Below is a small trained network, with its code and all its weights. Each question gives an input and a target symbol and asks what happens when units are switched off, that is, made to give their printed mean instead of their output.

import numpy as np


def w(rows, s, z=0):
    codes = np.array(rows[::2]) - 128.0
    scale = np.full(codes.shape[1], s)
    scale[-1] = z or s
    return codes * scale


def f(y):
    return np.maximum(y, 0)


def softmax(a):
    e = np.exp(a - a.max(-1, keepdims=True))
    return e / e.sum(-1, keepdims=True)


def log_softmax(a):
    a = a - a.max(-1, keepdims=True)
    return a - np.log(np.exp(a).sum(-1, keepdims=True))


def net(x, mask):
    ids = ['ΓΔΘΛΞΠαβεζμσω'.index(c) for c in x.split()]
    T = len(ids)
    res = E[ids] + P[:T]
    u = 0
    for l in range(2):
        q, k, v = (res @ M[l].T for M in (Q, K, V))
        z = softmax(np.where(np.tri(T) > 0, q @ k.T / 3**0.5, -1e9)) @ v
        res = res + np.where(mask[u], z, O[l][:, -1]) @ O[l][:, :-1]
        u += 1
        y = f(res @ A[l][:, :-1].T + A[l][:, -1])
        res = res + np.where(mask[u : u + 8], y, B[l][:, -1]) @ B[l][:, :-1]
        u += 8
    return log_softmax(res[-1] @ U[:, :-1].T + U[:, -1])


Q, K, V, O, A, B = {}, {}, {}, {}, {}, {}
E = w([
[175,102,86,83,93,121,136,196,137,63],'Γ',
[161,117,176,133,230,120,139,127,90,151],'Δ',
[84,88,167,166,210,128,125,151,104,145],'Θ',
[127,122,166,94,113,193,105,134,134,157],'Λ',
[183,76,125,177,235,224,50,200,166,96],'Ξ',
[105,115,147,185,36,82,200,142,138,148],'Π',
[121,150,174,53,124,143,250,133,123,159],'α',
[145,110,59,69,158,63,163,58,116,148],'β',
[143,128,73,184,190,158,239,140,135,141],'ε',
[57,165,157,102,86,118,167,73,191,78],'ζ',
[199,78,81,179,77,96,130,152,149,202],'μ',
[116,29,138,137,120,185,130,120,182,103],'σ',
[120,214,139,132,135,117,119,62,81,97],'ω',
],0.024)
P = w([
[107,141,103,33,115,29,166,212,151,77],'0',
[113,152,145,51,150,60,165,194,173,97],'1',
[114,145,139,72,144,87,165,186,165,96],'2',
[111,140,142,86,146,103,156,165,153,103],'3',
[110,127,153,97,140,121,149,150,142,109],'4',
[108,118,148,104,140,130,128,130,128,105],'5',
[111,104,155,122,125,147,131,119,114,112],'6',
[116,105,141,134,133,164,119,102,107,109],'7',
[125,97,149,144,119,175,120,89,83,119],'8',
[131,90,143,156,117,187,114,69,78,123],'9',
[146,83,145,160,119,195,104,48,60,129],'10',
[164,96,155,176,108,197,102,22,71,136],'11',
[175,73,159,182,104,197,88,6,57,132],'12',
],0.011)
Q[0] = w([
[167,163,3,123,66,143,23,141,155,74],'0.h1',
[89,163,107,155,119,181,179,97,195,96],'0.h1',
[108,86,198,184,255,124,168,40,170,66],'0.h1',
],0.0086)
K[0] = w([
[178,131,143,118,188,58,61,234,146,61],'0.h1',
[123,165,178,165,140,129,110,129,131,78],'0.h1',
[109,105,134,171,164,188,135,8,100,78],'0.h1',
],0.011)
V[0] = w([
[129,126,129,16,102,117,111,219,100,211],'0.h1',
[147,49,34,125,158,121,120,154,42,138],'0.h1',
[3,99,124,115,106,148,71,209,125,200],'0.h1',
],0.0043)
O[0] = w([
[2,84,220,154,55,156,129,156,54,240,10],'0.h1',
[100,61,139,80,162,222,136,145,105,141,126],'0.h1',
[88,167,37,124,253,169,15,106,157,147,19],'0.h1',
],0.0072,0.0013)
A[0] = w([
[130,203,178,142,212,200,76,109,134,254,27],'0.n1',
[139,175,135,210,133,75,125,125,62,99,63],'0.n2',
[196,166,83,171,227,22,154,146,91,232,92],'0.n3',
[91,34,127,133,175,56,130,53,152,181,130],'0.n4',
[155,74,208,120,241,64,190,95,145,62,195],'0.n5',
[202,154,175,34,99,174,96,213,133,103,158],'0.n6',
[46,128,74,100,125,89,85,203,87,98,4],'0.n7',
[108,165,85,115,48,99,139,135,171,65,47],'0.n8',
],0.0071,0.0026)
B[0] = w([
[56,59,206,202,137,124,145,106,224,164,161],'0.n1',
[139,218,101,162,73,104,172,109,163,101,143],'0.n2',
[59,129,80,155,89,120,2,190,141,111,167],'0.n3',
[152,156,79,148,55,163,129,126,158,179,197],'0.n4',
[33,113,64,143,134,222,176,157,84,114,247],'0.n5',
[150,149,164,81,135,117,96,128,111,166,173],'0.n6',
[110,134,66,144,215,65,139,81,116,168,136],'0.n7',
[87,63,188,133,123,75,121,175,122,158,152],'0.n8',
],0.0081,0.011)
Q[1] = w([
[161,118,117,231,182,202,132,173,188,110],'1.h1',
[69,96,91,155,98,227,158,160,198,72],'1.h1',
[140,94,56,193,140,165,123,145,2,185],'1.h1',
],0.0083)
K[1] = w([
[159,100,157,254,157,171,65,36,128,111],'1.h1',
[179,149,132,185,63,183,113,10,85,105],'1.h1',
[191,87,77,168,96,166,125,102,48,118],'1.h1',
],0.009)
V[1] = w([
[158,53,52,186,3,153,125,183,160,185],'1.h1',
[152,95,168,17,96,110,158,30,189,70],'1.h1',
[227,137,245,45,36,161,81,146,189,47],'1.h1',
],0.0059)
O[1] = w([
[136,219,107,97,67,158,175,191,163,191,254],'1.h1',
[42,124,108,166,119,254,150,87,86,135,118],'1.h1',
[98,115,106,185,97,197,80,212,153,141,30],'1.h1',
],0.0097,0.0085)
A[1] = w([
[95,170,136,77,40,114,169,73,143,164,46],'1.n1',
[150,125,171,99,137,199,74,124,208,246,150],'1.n2',
[109,93,165,99,112,107,166,138,74,43,187],'1.n3',
[183,185,175,99,89,185,80,145,133,224,71],'1.n4',
[107,128,141,255,166,11,140,107,107,176,140],'1.n5',
[192,113,141,116,132,103,100,62,73,133,4],'1.n6',
[167,79,159,38,40,107,98,129,12,74,220],'1.n7',
[143,140,150,54,96,70,139,51,190,134,194],'1.n8',
],0.0077,0.0027)
B[1] = w([
[123,139,152,181,207,152,94,163,139,153,248],'1.n1',
[134,182,125,86,146,97,141,68,146,115,228],'1.n2',
[174,127,121,152,154,81,149,174,83,121,168],'1.n3',
[75,58,109,134,148,27,91,142,77,119,184],'1.n4',
[253,113,144,112,99,221,58,39,142,136,151],'1.n5',
[117,85,107,132,137,173,166,125,152,161,135],'1.n6',
[124,146,113,87,112,149,71,138,130,157,165],'1.n7',
[111,77,111,155,56,193,130,93,127,69,201],'1.n8',
],0.011,0.014)
U = w([
[114,144,114,140,138,154,112,118,121,125,41],'Γ',
[130,144,112,64,97,171,79,164,71,84,172],'Δ',
[137,93,105,124,142,136,151,89,126,129,36],'Θ',
[79,146,166,107,129,149,80,51,117,138,136],'Λ',
[164,133,112,155,215,169,78,131,157,137,80],'Ξ',
[140,135,116,132,133,149,123,109,126,126,97],'Π',
[155,129,165,186,93,162,115,125,160,175,166],'α',
[148,122,167,130,164,161,192,116,70,193,132],'β',
[145,130,87,108,159,102,214,96,106,100,101],'ε',
[159,254,109,131,115,135,103,94,84,69,253],'ζ',
[146,185,98,155,145,104,140,137,153,160,121],'μ',
[62,139,42,120,121,202,138,112,180,154,163],'σ',
[66,50,112,204,132,146,113,143,120,41,128],'ω',
],0.0085,0.0047)

Each question gives the input, a string of symbols that net reads in full, and the target symbol t.
The units are the heads (3 rows each of Q, K, V and O) and the neurons (one row each of A and B). Each row of codes is followed by its name. A weight is (code - 128) times the scale printed after its matrix; where a second scale follows, it is the last column's (O, A, B and U).
mask holds one flag per unit, layer by layer, with each layer's heads first. A switched-off unit (its flag False) gives its mean, the last column of its rows in O or B, instead of its output. The means were averaged over made-up inputs and are rounded, as every weight is.
A unit's drop is (log p(t) with every unit on - log p(t) with that unit switched off) / (log p(t) with every unit on - log p(t) with every unit switched off).
The circuit of an input: a set's keep is (log p(t) with only the set's units on - log p(t) with every unit switched off) / (log p(t) with every unit on - log p(t) with every unit switched off). Starting from the 12 units with the biggest drops (on a tie, the unit counted first), units are removed one at a time, each time the one whose removal leaves the highest keep (on an exact tie, the one counted first), for as long as the keep stays at least 0.8.
circuit, biggest first: the units of the circuit, biggest drop first
top k neurons: the k neurons with the biggest drops, biggest first
top k neurons in layer l: the k neurons of layer l with the biggest drops, biggest first
drop when u is switched off: that unit's drop, to one decimal
input σ Λ μ σ Λ Π σ ω Ξ α σ Γ Δ, target σ: top 3 neurons : (0.n5, 0.n3, 0.n1)
input σ β Ξ μ, target μ: circuit, biggest first : (1.h1)
input σ Λ Δ ζ α ζ σ Θ Δ Δ σ ε, target σ: circuit, biggest first : (1.h1, 0.n3)
input Λ ω Δ, target ω: top 3 neurons : (0.n5, 0.n3, 1.n2)
input ω ε ε, target ω: circuit, biggest first : (0.n3, 1.h1)
input ζ σ σ Ξ σ Ξ α α Δ, target α: top 2 neurons in layer 0 : (0.n1, 0.n3)
input ω μ μ Γ Θ, target μ: top 2 neurons : (0.n8, 0.n5)
input β μ ω α Θ, target ω: top 3 neurons : (0.n5, 0.n3, 1.n2)
input Γ σ ω β σ ω Π μ ζ β ε, target ζ: circuit, biggest first : (0.n3, 1.h1, 0.h1, 1.n5)
input σ α μ σ Λ Ξ Θ ε β σ α Π, target α: circuit, biggest first : (0.n5, 1.n5, 1.n2)
input Ξ ζ Δ, target ζ: top 3 neurons in layer 0 : (0.n3, 0.n2, 0.n5)
input ω ω Λ Δ, target ω: top 3 neurons : (0.n3, 0.n5, 1.n2)
input σ Λ Π μ Λ β Λ ε Θ, target ε: top 2 neurons in layer 1 : (1.n1, 1.n3)
input ζ σ Ξ Θ Λ, target Λ: top neuron in layer 0 : (0.n5)
input σ ω Θ ω σ σ, target ω: top 2 neurons : (0.n2, 1.n2)
input σ Ξ σ Λ σ Ξ Δ, target σ: top 4 neurons : (0.n5, 0.n3, 0.n6, 0.n4)
input Π σ σ Π, target α: top 2 neurons : (1.n5, 0.n5)
input β σ ω ε, target ω: top 3 neurons in layer 0 : (0.n3, 0.n5, 0.n4)
input Λ σ Λ σ ζ μ β σ σ σ α ζ ε, target ζ: top 2 neurons : (0.n3, 0.n2)
input Γ β ζ σ β Ξ ζ Δ, target ζ: top 2 neurons in layer 1 : (1.n5, 1.n1)
input σ Ξ ε Γ σ ε β σ Π Λ Δ Λ ε, target ε: circuit, biggest first : (1.h1)
input σ Δ ε Ξ ε, target ε: top 3 neurons in layer 0 : (0.n5, 0.n1, 0.n6)
input Λ Ξ Λ Δ σ ζ Λ Θ, target ζ: top 2 neurons in layer 0 : (0.n2, 0.n4)
input β σ Ξ μ Δ, target μ: top 2 neurons in layer 0 : (0.n5, 0.n3)
input α ζ Θ, target ζ: top 2 neurons : (1.n5, 0.n3)
input α Ξ Θ, target α: drop when 0.h1 is switched off : 0.9
input Δ Ξ σ Ξ β β α σ Δ ω σ, target ω: drop when 0.n3 is switched off : 0.0
input σ σ Λ Γ Ξ σ Δ Θ μ Θ, target μ: drop when 1.n2 is switched off : 0.1
input Ξ σ μ, target μ: drop when 1.h1 is switched off : 0.7
